Rows lie near named flat spaces through zero. A row that begins with a name and a colon came from that space; any other row is followed by the name of its block's space that it lies nearest.
gp-zg: [ 14  35  13 -33  31  -2  17  45 -32 -13  26  -9  24  37   5  20 -12  -3
  -4   1 -14 -11  16   5  16  16  -9  -5 -15 -11 -31   5  35]
sn-qc: [ 11 -14  -2  13  -1   5 -13   1   1  15 -21 -13  12  -9  -9 -21  10 -19
 -18   1  40 -28 -20   2 -11  14  13 -38   3 -10   7  17  11]
sn-qc: [-13  54  24 -63   8  -1  33  36 -38 -38  51  15  -6  52  14  13 -27  16
  -1 -27 -15 -22  17  22  37   5 -16  16 -35  21 -29 -13  24]
zf-dt: [ -7  -2 -13  12 -17  -7   1  -6  13  -8  12  10 -48   1  -6 -44  -5   1
  -5 -11   1  23   1  -7 -11 -13 -16  14   3  39  -4   6 -14]
sn-qc: [-10   2 -35  30 -33 -12  23 -27   9  -8 -12  -9 -44  -9   1 -21   3  -6
  19  16 -30  32 -18  10  -2   8  10 -39  23  34  12  -3 -66]
zf-dt: [ -5  19 -15   3 -14  11  16 -15 -18   6 -31  -7  11   6  12  26 -10   7
   6   9 -27  -4 -24  14  18  26   0 -53  12 -26  16  -7 -39]
sn-qc: [ 25   3 -28  38   3  -4   7   3   4  11 -27 -28  -6  -4  -1 -19  17 -29
   3  31  -7   6 -24   0  -9  24   3 -63  27   0  -5  16 -32]
fl-jg: [ 36  27  50  18  38  41 -64  18  25   6  14   4 -21  12  10 -24  27 -51
  -3  38  55 -54 -14 -28  29  18 -21   7 -31 -19 -11  11  17]
gp-zg: [ 23 -14  -5   9  23 -17   5  25  -4  -4   5 -13  19  -3  -8 -18  15 -22
  -7   5  13  -2   8  -6 -21  -3   4  -5   8  10 -24  16  27]
sn-qc: [-17 -24 -10   3 -31   8 -13 -18  -5  21 -26  -6   2 -13 -20 -22 -14   5
 -30 -22  45 -16 -21   9 -18  12  23 -36  -1 -13  31  19  12]
hz-dp: [  5  -7   1  15  -4  13 -27  -3  11  25 -14 -16  -4  -7 -13 -13   3 -12
 -14  10  32 -10 -14  -5  -7  16  12 -25  -1 -19  15  18   9]
sn-qc: [ 16  12  -3  -2  15  -7  16  21 -11  -4   2 -17  15  10   2   2   9 -16
   2  11  -2 -13  -4   9   3  14   6 -29   4   2 -18   6   5]
ll-cm: [  1  -2  -2  14  -7  -4  17 -13 -41 -34 -14  -1  25  -3   7   8   0 -37
  13  21  -7 -16 -13   8   9  27  30 -54  -1  -6  12   2 -28]
zf-dt: [  4 -23   2  18  -6   8 -21 -18  27  24 -24  -7   3 -26  -5  -7  21  -7
  -4   6  34 -20 -18   0  -9  -2  15 -11   7  -9  17   1  -2]
ll-cm: [ -1  18   2 -11   4   1  10  10 -21 -14  10   4   2  18   5   6 -13  -1
   0  -1 -15   2   5   1  10   9  -7  -5  -7  -3  -7   1   1]
ll-cm: [ -6  17  -3 -18 -11   7   9   1  17  12  -3  10 -23  10  10 -15  -1  28
 -12 -28   8 -18 -15  15   9 -10 -29   3   2  17  -7 -11  -6]
hz-dp: [ 20  15   0  12  17  17 -14   7  10  26 -21 -15  12   3   7  18  10  -4
   1  23  -6  -8 -14  -5  10  18 -12 -24   9 -34  -1   2  -7]
sn-qc: [ 20  -1 -22  24  15  -6  10   3   2   9 -22 -11  15  -6   8  11  10  -4
  10  20 -34  24  -2  -9  -8   3 -15 -16  27 -13 -10   1 -21]
hz-dp: [-15  25 -17 -31 -21  -8  59 -13 -11 -23 -15  34  -3  13  38   6  -5  45
   5 -45 -39 -19 -19  34  23 -21 -46  -3  16  32 -14 -39 -46]
fl-jg: [ 12   4  13  14  11  16 -23   2 -18  -5  -8   2  13   4   1   0  -4 -28
  -4  19  11 -12  -5 -16   7  20   0 -19 -10 -28   6  13   3]
fl-jg: [ 11   1   0  -1   5   7   9   4 -43 -21 -25  19  36   8  13 -11  -9 -14
 -20 -17  11 -33 -15  -1   2  12 -20 -35  -1 -18  -4   7   3]
sn-qc: [ 31   1  -9  23  33 -15  -2  32   7  18  10 -58  17  -1 -19  18  24 -39
  17  57  -9  20  10  -4 -12  28  43 -36  12 -13 -16  22  15]
sn-qc: [ -9  17 -20 -14  -7  -9  37   0 -21 -13  -5  11   5  14  15  16 -18  27
   5 -16 -49  22   3  10   7  -4 -24  -3  13   5  -9 -14 -23]
gp-zg: [-39  50  -4 -27 -45   7  20  -7  -7 -12  33 -11 -71  35  -5  -5 -33  14
   9  -1 -16  11 -11  30  34  29  20 -33 -22  31  17  -4 -36]
zf-dt: [ 28 -13  13  38  20  14 -19 -17  -9 -19 -33  19  32 -19  23  -1  26 -43
  11  27   9 -32 -18 -20   7   5 -12 -18   6 -23   3  -5 -26]
ll-cm: [ 12   5  12 -23  26 -12   3  38  14  13  30 -25  10  10 -12   6  13   0
  -3   1  17 -10  17   8  -5  -4  15  18  -8   9 -26   6  49]
ll-cm: [  8 -22  -9   4   7  -3  -4   0  15  33 -25 -18  31 -18  -8  15  13  11
  -8  -1  11  -5  -6   5 -18  -3  11 -10  17 -22   5   3  17]
hz-dp: [  2  11  11  -6  12   3  -6   9  -7 -11  17   8  -2  11   3   7  -7  -2
   5   5 -11   9  15 -11   8  -2 -10  23 -11  -4  -7  -1   8]
fl-jg: [  6 -35  -3  29  -1 -37   5   4   8 -43  40   3 -37 -18 -18 -66  21 -46
   9   7  23  22  22 -14 -33 -25  26  28  -2  76 -19  16   6]
fl-jg: [ 12  20  11   6  -1  14 -11  -2  38   4   4  13 -48   5  16 -42  24  -4
  -3  -6  28 -34 -24   3  16 -11 -34   7  -3  34 -14 -10 -20]
gp-zg: [  1  -2 -13   1 -13  -2   9  -2  13  17 -16 -15  -7  -5  -4 -16  11   3
 -10  -8  21 -20 -22  19  -5   6   9 -35  11  11   2   3  -6]
ll-cm: [-44  28   1 -52 -33  -4   6  24 -11   5  60 -16 -56  40 -36 -15 -53  32
 -22 -31  10  31  24  17   2  12  24  15 -35  26   6  20  42]
gp-zg: [-15  25 -24 -22 -13   3  17  10 -12  25  -5 -15  -4  23  -6  23 -34  41
 -11 -13 -37  33   2  10   3  15 -12 -18   8 -22   4   5   0]
gp-zg: [-17  17  19   0 -25  22 -18 -21   7  -6   7   5 -38   5   2 -12  -2 -14
   5   9  28 -29 -22   9  26  18  17 -20 -23   7  24  -4 -24]
hz-dp: [ 12  -4  -8   3  16  -4  -9  22   4  23   2 -24  11   3 -16   5  -2   0
  -9   9   1  19  11  -8 -16   7   6  -2   6 -17  -8  18  29]
hz-dp: [ 23  12 -18  14  10  18  -4   4  12  46 -50 -24  25  -2   8  16  13   6
 -11  13   0 -20 -34   7   3  24 -17 -58  26 -44   3   5 -13]
ll-cm: [ 21  11  52  14  34   0 -33  21   1 -50  66   2 -28   9  -3 -24  24 -76
  27  50  31 -18  25 -25  18   7  29  35 -44  32 -21   8  19]
zf-dt: [ 19 -10  29  -2  30 -15   2   9  22 -31  29  20   2 -11  16 -12  40 -20
  20   2  15 -28  16  -4   3 -36  -7  58  -8  43 -32 -21  12]
sn-qc: [ 25  13  25  22  43   5 -44  26  36  13  46 -32 -24   4 -15  19  19 -34
  31  68 -12  38  34 -34   5   8  19  44 -14 -11 -14  11  21]
ll-cm: [ 12  -7   9  -3  12 -14  12  15  -4  -6   6 -26  25  -6  -6   3  26 -30
   6  16  28 -37  -7  20  -1  13  45 -34  -3  11  -9   4  16]
ll-cm: [ 17 -28   7  41  12   5 -23 -21  -7  -8 -27  -1  32 -29   3  10  20 -42
  14  37   7  -7  -7 -20  -6  11  23 -19   6 -28  17   5 -17]
hz-dp: [  2 -10 -11  17  -8   4 -15  -7  32  40 -15 -35  -9 -16 -17   3  15  -2
   1  21  18   2 -15   7 -10  14  30 -29  12 -11  16  10  -4]
zf-dt: [  2  18  23 -27  22  -9  39  -7  -1 -33   8  19  37  -2  42  65  28  13
  46   7 -47 -29   6  24  38 -21  -4  31   1   8 -18 -55 -29]
hz-dp: [-41   4  -1  -8 -48  -1  30 -58  11 -24  -9  23 -26 -17  24  25   5  24
  36  -7 -27 -11 -21  34  30 -11  19  -3   2  30  32 -47 -75]
fl-jg: [  7  -5  -1  -3  13   9  -7   7 -16  23 -25 -15  48  -2  -4  35  -6   5
  -9   6  -1  -6  -2  -1  -4  17   9 -23   5 -51   9   8  21]
hz-dp: [-24  -9 -35 -11 -35 -12  30 -19  17  35 -26 -23  -4 -12  -9  16  -4  43
  -3 -20 -12  13 -18  35 -11   0  21 -32  26   5  19  -8 -20]
zf-dt: [ -1  16   7   7   1   9  -7   2 -31 -18   7  -6   2  14  -2  11 -16 -27
   7  27 -10   5   1  -7  15  31  18 -29 -15 -20  10  11  -9]
gp-zg: [  8   4   2   8  15   1  -6   7 -22 -23   9  22   4  10   7  -3 -16  -7
   1   3 -27  28  20 -28  -1  -6 -30  28  -4  -8 -11   5   2]
ll-cm: [-10  19  21  -3  -9  39 -50  -6   5  20   3  14 -31  16  -6 -11 -28   7
 -22  -4  26  -3  -5 -22  15  14 -24  13 -26 -33  22  13  12]
fl-jg: [-13 -23  31 -13  21 -22   0  10 -57 -61  51  11  44   0 -14  38 -20 -34
  24  20 -20  29  59 -21  -4  -2  52  49 -34  -7   1   4  40]
gp-zg: [-31  39 -24 -27 -32 -13  45   1 -15 -18  27   0 -48  32   3   3 -34  33
  11 -15 -54  40   6  23  17   5  -7  -7   0  36  -4 -11 -34]
fl-jg: [  5  27 -22  -1  -9  18  -4  10   8  41 -23 -18 -20  19  -4 -12 -16  21
 -24  -7   0   4 -24   5   3  22 -28 -42  12 -21   2  15  -6]
zf-dt: [ -3 -11  21   6   3   3 -22  -6   8  -6  18  -4  -5 -10 -10   3   8 -21
  11  19  20  -4  10  -8   2   2  30  16 -17   0  11   2  11]
fl-jg: [ 21 -15  13  -4  29  -1 -10  21  -6  10  -7 -11  47  -6  -5   9  15 -14
 -12   2  27 -27   4  -4 -11   1   9  -2  -1 -23 -12  10  43]
zf-dt: [ 46 -26   6  37  39   4 -19   6  -7 -16 -33  33  40 -17  22 -33  28 -34
 -14  -2  19 -27  -6 -36 -17 -20 -52  14  15 -12 -25   6   7]
gp-zg: [ -2  13  24 -12   2  15 -11  -2   1  -3   5   2   2   5   7  10   6  -9
   4   6  21 -36 -10   9  22  10  10  -6 -18  -8   7  -8   2]
gp-zg: [ -6  13   0 -23  -3   0  21  -1   1   4  -6   3  11   6  13  22   2  24
   3 -15 -11 -18  -8  21  14  -4  -8  -3   3   0  -4 -19  -7]
hz-dp: [ -4  29   5 -16  -4  10  -2   8  23  10  17   3 -41  19   5 -13  -2  18
  -3 -10   2  -4  -5   6  16  -4 -25  14  -8  18 -10  -7  -4]
fl-jg: [ -4   6  -1  -3  -2   3   0   1 -13  -4   2   1   1   7  -1   6 -12   1
  -1   2  -9   9   3  -3   3   8   0  -5  -4  -9   4   3  -1]
zf-dt: [ -9   3   8  -9  -2  -3  -6   7  -1  -4  24  -8 -13   7 -13   1  -9  -4
   2   5   5  10  13  -1   1   4  19  11 -14   6   2   6  15]
[ 17  28  -1  -2   3 -10  23  32 -17 -15  19 -43 -15  24  -9 -29  15 -50
  -1  25  31 -40 -23  30  11  44  42 -84  -9  31 -19  22   1] -> sn-qc
[  7  -1   2  14   3  11 -24   2   9  17  -4 -10  -8  -1  -9 -10   0 -11
  -8  13  15   3  -4 -12  -4  11   1  -8  -2 -15   7  15   7] -> sn-qc
[ 15  23  36 -25  51 -11   4  35   7 -25  58   2  12  17  13  45  16  -4
  37  26 -38  13  47 -11  22 -20  -4  77 -19  10 -39 -23  27] -> sn-qc
[ 32 -18 -14  20  22  -3   0  13  -5   7 -33   8  33  -9   7 -24  14  -9
 -21 -12  11 -11  -9 -15 -23 -10 -36 -10  23 -11 -20  12  12] -> gp-zg
[ -7  17 -11  -9  -7  13   0   0 -11  16 -15   3   2  14   3  15 -25  26
 -11 -11 -22  15  -4  -2   6   9 -24  -9   4 -28   7   1  -5] -> gp-zg
[  6 -13  37  14  19  18 -44 -11   0 -13   8  19  14 -12   2  12   7 -28
  10  23  18 -11  13 -29   8  -3   6  37 -23 -26  13  -1  13] -> gp-zg
[ 11 -19 -10  10  -6   3  -4 -10  40  41 -38 -16   7 -25   0 -14  33   9
 -13  -9  41 -39 -34  19 -12  -6   4 -29  22   1   5  -3  -3] -> zf-dt
[  8  -4  19   6  16  10 -24  -1  15  12   3  -9  12  -9  -2  23  14 -11
  11  24   9  -7   5  -9   6   3  15  13  -7 -22   6  -3  10] -> fl-jg
[ 40  13 -16  10  18   4  11  30  -5  23 -38 -27  25  10   5 -31  24 -23
 -29  -1  38 -56 -42  17  -5  28 -15 -84  20  -9 -24  21   8] -> zf-dt
[-22 -19   3 -18  -8  -8   8 -21  25  21  -3  -7  21 -24  -1  56   8  38
  21  -3 -18  10  12  17   0 -20  29  35   7 -11  18 -28   1] -> gp-zg
[ 10   8  56  23  30  15 -31 -19 -21 -72  34  42   5  -4  28  26  15 -61
  51  54 -20  -9  24 -37  39  -2   5  52 -37  -5   2 -24 -29] -> hz-dp
[-36  31   2 -28 -25  10  -3   8 -43 -17  38   6 -35  40 -19   1 -64  14
 -13 -11 -21  42  22  -7  13  24   4   3 -33  -9  16  19  12] -> ll-cm
[  8   1   9  -1  14   9 -18  12  -6  11   1  -9  16   4  -7  11  -5  -8
  -7  10   9  -1   6 -10  -1  11   5  -1  -8 -27   1  12  24] -> gp-zg
[ -4  26  37  -4  -1  26 -39   6   0 -16  37  11 -45  22  -4 -27 -10 -29
  -4  12  36 -21   1 -14  25  16   0  13 -42   6   5  11  11] -> ll-cm
[ 10  30  18 -12   5  22  -6   6   3   0  -6  13  -9  17  20 -13   8  -4
 -10  -8  24 -52 -25   9  27   9 -29 -17 -12   0  -9  -8  -6] -> ll-cm
[ 19  -2  -9   3  17 -19  19  19  15  -1   7 -11   1  -2   3 -12  23  -5
   5   2  -4  -1   3   6 -10 -13  -6   4  15  28 -28  -2   4] -> hz-dp
[ 14 -14 -23  22   3 -10  -1  10  -2   7 -10  -9  -3  -4 -12 -32   0 -11
 -16  -1   4  21   0 -13 -27   1  -9 -15  16   6  -9  23   6] -> gp-zg
[ 32  -4 -12   7  31   7   4  18 -32   7 -45  14  65   4  18   7  -3   2
 -25 -15 -10 -14  -8 -16 -11   2 -51 -19  21 -47 -19   9  16] -> zf-dt
[ -6 -30  -7  16 -10   8 -25 -22  25  39 -29 -11  12 -28 -13  13   5  13
  -6   3  15   8  -7  -6 -18  -3  15   0  13 -30  28   4   4] -> gp-zg
[ 10 -11  18  15  13  13 -34   0   3   9  -2  -9  12  -9  -9   4   8 -27
  -1  24  26 -12   1 -16  -2  13  19  -3 -11 -26  11  12  17] -> ll-cm
[-25  28 -22  -5 -43  22   6 -24   1  20 -25   5 -41  15   5 -10 -29  33
 -14 -19 -11   5 -32  15  17  18 -22 -41   6  -7  26  -3 -43] -> gp-zg
[-10  12 -11  -5  -8   8   2   1 -32   3  -8  -3  11  15  -5  20 -34  11
  -7   1 -27  26   4  -5   3  21  -3 -21  -1 -34  13  10  -2] -> zf-dt
[  2  -7  10  -3   2   1   8 -13  -6 -16 -15  21  23 -10  19   6  13  -2
   4 -11   6 -33 -10   7   8 -11  -8   3   1   2   0 -18 -11] -> fl-jg
[ -8  -6  20  -1  -3  -3   6 -20  -8 -41  10  31   2  -9  18   4   9 -12
  21  -1  -4 -17   5   0  15 -16   2  27 -12  20   2 -23 -20] -> fl-jg
[-25  -6   3 -26 -14  -9  20 -18  22  11   4  -6   8 -14   3  46   8  36
  23  -7 -17  -1   5  28   9 -16  27  23   3   6  13 -31  -9] -> gp-zg
[-33 -12 -44   2 -57  -5  30 -34 -21   7 -40   4 -11  -6  -7 -18 -30  30
 -20 -36  -9  15 -28  23 -14   9   4 -56  21   5  32   5 -38] -> sn-qc
[ -4 -24  20  -4  15 -15   1   0 -25 -33  22   7  38 -12  -5  27   1 -20
  18  12  -6   7  31  -9  -6  -8  35  32 -15  -4   1  -4  23] -> fl-jg
